Below is a small trained network, with its code and all its weights. Each question gives an input and a class and asks what happens when units are switched off, that is, made to give their printed mean instead of their output.

import numpy as np


def w(rows, s, z=0):
    codes = np.array(rows[::2]) - 128.0
    scale = np.full(codes.shape[1], s)
    scale[-1] = z or s
    return codes * scale


def norm(h):
    return h / np.sqrt((h * h).mean(-1, keepdims=True) + 1e-5)


def f(y):
    return y / 2 * (1 + np.tanh(0.7978845608 * (y + 0.044715 * y**3)))


def log_softmax(a):
    a = a - a.max(-1, keepdims=True)
    return a - np.log(np.exp(a).sum(-1, keepdims=True))


def net(x, mask):
    res = np.array(x, float).reshape(1, 8) / 4 @ E
    u = 0
    for l in range(2):
        y = f(norm(res) @ A[l][:, :-1].T + A[l][:, -1])
        res = res + np.where(mask[u : u + 14], y, B[l][:, -1]) @ B[l][:, :-1]
        u += 14
    return log_softmax(norm(res)[-1] @ U[:, :-1].T + U[:, -1])


A, B = {}, {}
E = w([
[161,113,194,18,61,26,75],'x0',
[165,68,220,80,254,87,176],'x1',
[67,150,193,166,137,128,245],'x2',
[64,46,58,155,86,38,21],'x3',
[26,176,125,74,130,229,63],'x4',
[162,144,68,40,153,136,151],'x5',
[78,136,93,84,172,87,127],'x6',
[106,203,133,175,185,62,79],'x7',
],0.0089)
A[0] = w([
[170,92,144,138,138,167,168,1],'L0N0',
[115,47,143,172,140,137,99,93],'L0N1',
[127,136,57,115,115,129,147,71],'L0N2',
[138,164,114,153,66,148,82,122],'L0N3',
[164,71,104,135,139,127,131,75],'L0N4',
[122,145,148,42,113,126,117,50],'L0N5',
[152,186,195,74,60,108,162,124],'L0N6',
[131,129,117,8,166,147,67,147],'L0N7',
[138,110,140,145,113,136,152,80],'L0N8',
[78,146,104,93,87,89,83,116],'L0N9',
[117,141,45,106,96,147,151,114],'L0N10',
[188,122,155,113,150,65,126,136],'L0N11',
[99,130,129,169,195,166,127,131],'L0N12',
[139,91,106,55,157,146,101,68],'L0N13',
],0.017,0.0073)
B[0] = w([
[53,110,96,152,100,69,79,147],'L0N0',
[103,114,138,69,30,121,156,168],'L0N1',
[111,54,89,109,123,130,127,149],'L0N2',
[188,114,68,162,88,65,109,199],'L0N3',
[167,125,125,129,96,121,175,151],'L0N4',
[63,87,171,62,128,205,126,168],'L0N5',
[122,110,245,59,58,193,129,228],'L0N6',
[114,137,221,61,168,173,83,255],'L0N7',
[90,106,145,109,117,113,114,131],'L0N8',
[101,108,71,127,167,29,129,200],'L0N9',
[126,52,98,69,147,87,133,184],'L0N10',
[151,83,72,118,140,59,145,220],'L0N11',
[106,209,147,129,100,105,155,198],'L0N12',
[164,85,182,91,168,198,87,176],'L0N13',
],0.012,0.009)
A[1] = w([
[94,162,145,159,159,158,124,46],'L1N0',
[42,128,112,94,123,64,12,73],'L1N1',
[161,180,132,188,109,132,23,31],'L1N2',
[120,82,138,100,180,73,154,147],'L1N3',
[164,107,132,178,117,178,154,17],'L1N4',
[138,142,65,115,128,193,141,204],'L1N5',
[26,90,115,183,122,184,93,89],'L1N6',
[202,109,168,108,197,60,156,148],'L1N7',
[136,65,110,166,72,185,146,19],'L1N8',
[192,56,66,127,173,74,133,2],'L1N9',
[134,132,142,39,189,166,72,69],'L1N10',
[189,36,143,94,145,83,78,211],'L1N11',
[108,94,68,119,99,186,120,124],'L1N12',
[140,143,9,128,181,175,115,52],'L1N13',
],0.014,0.0052)
B[1] = w([
[124,196,114,140,153,132,149,133],'L1N0',
[168,136,34,111,186,40,92,187],'L1N1',
[130,127,120,161,39,176,16,134],'L1N2',
[204,160,68,118,100,130,122,180],'L1N3',
[90,130,127,75,131,79,96,124],'L1N4',
[99,31,101,186,91,97,144,145],'L1N5',
[165,174,112,113,134,52,160,142],'L1N6',
[189,131,112,85,83,103,85,182],'L1N7',
[135,151,132,52,114,41,149,138],'L1N8',
[91,145,99,99,206,121,30,170],'L1N9',
[70,68,175,102,115,187,48,199],'L1N10',
[21,144,61,198,95,141,190,248],'L1N11',
[249,77,110,139,156,93,124,146],'L1N12',
[77,14,135,154,189,202,145,143],'L1N13',
],0.011,0.014)
U = w([
[123,188,135,223,100,182,29,76],'0',
[124,59,16,105,120,50,77,216],'1',
[84,74,241,34,149,204,94,189],'2',
[35,191,141,212,184,165,213,97],'3',
[194,223,121,118,248,75,123,33],'4',
[123,20,98,203,155,212,117,1],'5',
[168,97,162,121,19,97,202,122],'6',
],0.018,0.0074)

Each question gives the input, the list of numbers given to net, and the class t.
The units are the neurons (one row each of A and B). Each row of codes is followed by its name. A weight is (code - 128) times the scale printed after its matrix; where a second scale follows, it is the last column's (A, B and U).
mask holds one flag per neuron, layer by layer. A switched-off neuron (its flag False) gives its mean, the last column of its row in B, instead of its output. The means were averaged over made-up inputs and are rounded, as every weight is.
A unit's drop is (log p(t) with every unit on - log p(t) with that unit switched off) / (log p(t) with every unit on - log p(t) with every unit switched off).
The circuit of an input: a set's keep is (log p(t) with only the set's units on - log p(t) with every unit switched off) / (log p(t) with every unit on - log p(t) with every unit switched off). Starting from the 12 units with the biggest drops (on a tie, the unit counted first), units are removed one at a time, each time the one whose removal leaves the highest keep (on an exact tie, the one counted first), for as long as the keep stays at least 0.8.
circuit, biggest first: the units of the circuit, biggest drop first
most important unit: the unit with the biggest drop
top k neurons: the k neurons with the biggest drops, biggest first
top k neurons in layer l: the k neurons of layer l with the biggest drops, biggest first
drop when u is switched off: that unit's drop, to one decimal
input [6,-3,1,-4,-5,-6,7,0], class 6: circuit, biggest first => L0N6, L0N7, L1N10
input [-4,3,6,6,-5,1,4,-4], class 6: most important unit => L0N1
input [-2,1,5,4,-6,-6,-1,8], class 6: circuit, biggest first => L0N9, L1N9, L0N1
input [-7,5,-7,-7,4,-8,5,-5], class 3: top 2 neurons => L0N12, L0N6
input [-5,8,8,-4,-4,-6,1,-4], class 6: top 2 neurons => L1N11, L1N7
input [4,-5,-7,-5,-2,-7,-5,3], class 0: circuit, biggest first => L1N2, L0N10
input [-4,4,-8,5,1,7,5,3], class 2: top 2 neurons => L0N7, L0N13
input [-8,6,-3,-7,1,4,0,-2], class 3: top 2 neurons => L0N12, L0N6
input [3,1,0,-6,-6,0,7,0], class 6: top 2 neurons => L0N6, L0N11
input [4,6,-5,-3,-5,3,-8,-3], class 6: top 3 neurons => L0N6, L0N11, L1N11
input [5,4,0,0,2,-5,-7,2], class 6: top 3 neurons in layer 0 => L0N7, L0N11, L0N13
input [5,-8,-5,-5,0,1,8,-6], class 2: top 2 neurons => L0N7, L0N6
input [-3,-4,3,-2,7,-6,1,-8], class 1: top 2 neurons => L0N6, L0N7
input [-6,4,3,7,7,-4,-8,-1], class 6: top 3 neurons => L0N1, L1N11, L0N7
input [6,5,-3,6,8,4,-5,-2], class 2: top neuron => L0N7
input [7,-8,4,-2,8,-5,-6,-5], class 6: top 3 neurons => L0N6, L0N3, L0N7
input [-7,3,4,-1,-3,-5,-6,-5], class 3: top 2 neurons in layer 0 => L0N12, L0N6
input [7,6,-2,-1,-3,5,-7,6], class 2: top 2 neurons => L0N6, L0N7
input [0,6,2,-4,5,-8,4,-1], class 3: top 3 neurons in layer 0 => L0N12, L0N7, L0N13
input [-5,7,-2,-1,4,-5,5,4], class 3: circuit, biggest first => L0N12
input [8,0,4,-4,-8,0,6,0], class 6: top 3 neurons => L0N6, L0N11, L0N7
input [0,8,-6,-5,-5,7,3,0], class 2: top 2 neurons in layer 0 => L0N7, L0N13
input [-3,-3,2,-2,-2,-4,-3,1], class 0: top 2 neurons in layer 1 => L1N2, L1N11
input [-8,-2,7,1,-2,7,7,2], class 3: top 3 neurons in layer 0 => L0N12, L0N11, L0N3
input [-8,1,2,5,4,-6,-4,2], class 3: top 2 neurons in layer 0 => L0N12, L0N1
input [0,1,-4,-1,5,-5,-5,7], class 0: top 3 neurons => L1N2, L0N11, L0N10
input [-4,5,-1,3,2,7,2,6], class 2: most important unit => L1N10
input [4,4,7,5,-2,2,-1,-5], class 6: top 2 neurons in layer 0 => L0N6, L0N9
input [1,2,-4,5,6,-2,6,-6], class 2: top 2 neurons in layer 0 => L0N7, L0N13
input [4,-3,-6,-8,-3,3,-1,8], class 2: drop when L0N6 is switched off => 0.1
